Here is a tiny trained network, its code and every weight. The questions are about switching its units off for an input and a class, where a switched-off unit gives its printed mean instead of its output.

import numpy as np


def w(rows, s, z=0):
    codes = np.array(rows[::2]) - 128.0
    scale = np.full(codes.shape[1], s)
    scale[-1] = z or s
    return codes * scale


def f(y):
    return y / 2 * (1 + np.tanh(0.7978845608 * (y + 0.044715 * y**3)))


def log_softmax(a):
    a = a - a.max(-1, keepdims=True)
    return a - np.log(np.exp(a).sum(-1, keepdims=True))


def net(x, mask):
    res = np.array(x, float).reshape(1, 6) / 4 @ E
    y = f(res @ A[0][:, :-1].T + A[0][:, -1])
    res = res + np.where(mask, y, B[0][:, -1]) @ B[0][:, :-1]
    return log_softmax(res[-1] @ U[:, :-1].T + U[:, -1])


A, B = {}, {}
E = w([
[124,165,138,167,48],'x0',
[10,249,198,156,116],'x1',
[180,173,132,237,230],'x2',
[134,113,123,73,158],'x3',
[119,163,144,148,50],'x4',
[185,146,120,88,254],'x5',
],0.0066)
A[0] = w([
[154,178,172,119,123,212],'n0',
[146,95,138,57,149,232],'n1',
[175,171,192,221,178,142],'n2',
[170,124,116,91,109,77],'n3',
[58,192,164,149,112,83],'n4',
[109,112,218,218,141,92],'n5',
[86,84,68,102,175,224],'n6',
[151,111,65,122,2,75],'n7',
[132,50,53,128,60,113],'n8',
[121,66,140,134,201,238],'n9',
[212,104,62,113,156,184],'n10',
[110,91,158,48,198,248],'n11',
[187,124,204,240,193,252],'n12',
[57,105,106,93,76,26],'n13',
[115,107,191,12,79,48],'n14',
[135,164,66,104,57,173],'n15',
[194,83,110,104,166,251],'n16',
[101,107,101,168,135,66],'n17',
[203,34,116,156,120,9],'n18',
[114,117,183,184,191,168],'n19',
[65,208,154,124,132,82],'n20',
[103,153,136,87,171,125],'n21',
[65,190,159,100,142,149],'n22',
],0.0091,0.0019)
B[0] = w([
[102,51,138,192,85,155],'n0',
[91,137,122,201,122,189],'n1',
[106,105,160,95,150,225],'n2',
[106,178,116,162,145,143],'n3',
[212,168,73,142,123,203],'n4',
[149,128,54,105,159,177],'n5',
[155,54,140,220,93,180],'n6',
[72,177,100,123,178,232],'n7',
[139,193,146,163,149,217],'n8',
[136,55,142,160,91,199],'n9',
[81,181,139,146,127,225],'n10',
[76,188,177,108,25,204],'n11',
[74,105,157,42,108,254],'n12',
[158,117,104,103,145,183],'n13',
[141,210,126,30,145,198],'n14',
[126,106,211,92,53,182],'n15',
[90,155,126,184,102,226],'n16',
[105,71,82,1,135,127],'n17',
[176,118,38,176,217,201],'n18',
[197,43,94,26,34,184],'n19',
[142,73,40,158,117,191],'n20',
[122,93,134,172,141,148],'n21',
[197,73,109,145,178,183],'n22',
],0.0047,0.0065)
U = w([
[121,160,155,116,167,250],'0',
[210,84,237,107,73,229],'1',
[109,129,255,152,134,106],'2',
[183,169,76,98,199,12],'3',
[178,154,142,23,176,7],'4',
],0.0073,0.002)

Each question gives the input, the list of numbers given to net, and the class t.
The units are the neurons (one row each of A and B). Each row of codes is followed by its name. A weight is (code - 128) times the scale printed after its matrix; where a second scale follows, it is the last column's (A, B and U).
mask holds one flag per neuron, in row order. A switched-off neuron (its flag False) gives its mean, the last column of its row in B, instead of its output. The means were averaged over made-up inputs and are rounded, as every weight is.
A unit's drop is (log p(t) with every unit on - log p(t) with that unit switched off) / (log p(t) with every unit on - log p(t) with every unit switched off).
The circuit of an input: a set's keep is (log p(t) with only the set's units on - log p(t) with every unit switched off) / (log p(t) with every unit on - log p(t) with every unit switched off). Starting from the 12 units with the biggest drops (on a tie, the unit counted first), units are removed one at a time, each time the one whose removal leaves the highest keep (on an exact tie, the one counted first), for as long as the keep stays at least 0.8.
circuit, biggest first: the units of the circuit, biggest drop first
most important unit: the unit with the biggest drop
k most important neurons: the k neurons with the biggest drops, biggest first
drop of u: that unit's drop, to one decimal
input [7,8,-3,-3,2,-6], class 3: most important unit -> n4
input [1,-1,3,3,-4,4], class 1: 3 most important neurons -> n7, n9, n19
input [-2,-3,1,5,-6,3], class 1: circuit, biggest first -> n9, n6
input [-3,-6,-7,3,4,-8], class 4: 2 most important neurons -> n14, n7
input [1,-7,-4,-2,2,-3], class 3: 2 most important neurons -> n18, n7
input [-2,7,-3,-4,2,4], class 3: circuit, biggest first -> n4, n20, n22
input [-4,-7,-1,2,1,-8], class 3: 2 most important neurons -> n18, n7
input [-8,-1,-8,5,-3,-2], class 2: 3 most important neurons -> n11, n1, n6
input [0,7,-1,1,6,5], class 3: 2 most important neurons -> n4, n20
input [-7,-6,6,-5,-6,-1], class 2: drop of n19 -> -0.2
input [-3,3,-2,-3,-5,8], class 1: drop of n10 -> 0.0
input [4,8,-8,7,-2,-7], class 3: drop of n7 -> 0.1
input [-5,8,4,-7,2,-6], class 3: drop of n5 -> 0.3
input [-1,2,8,6,7,-8], class 4: most important unit -> n5
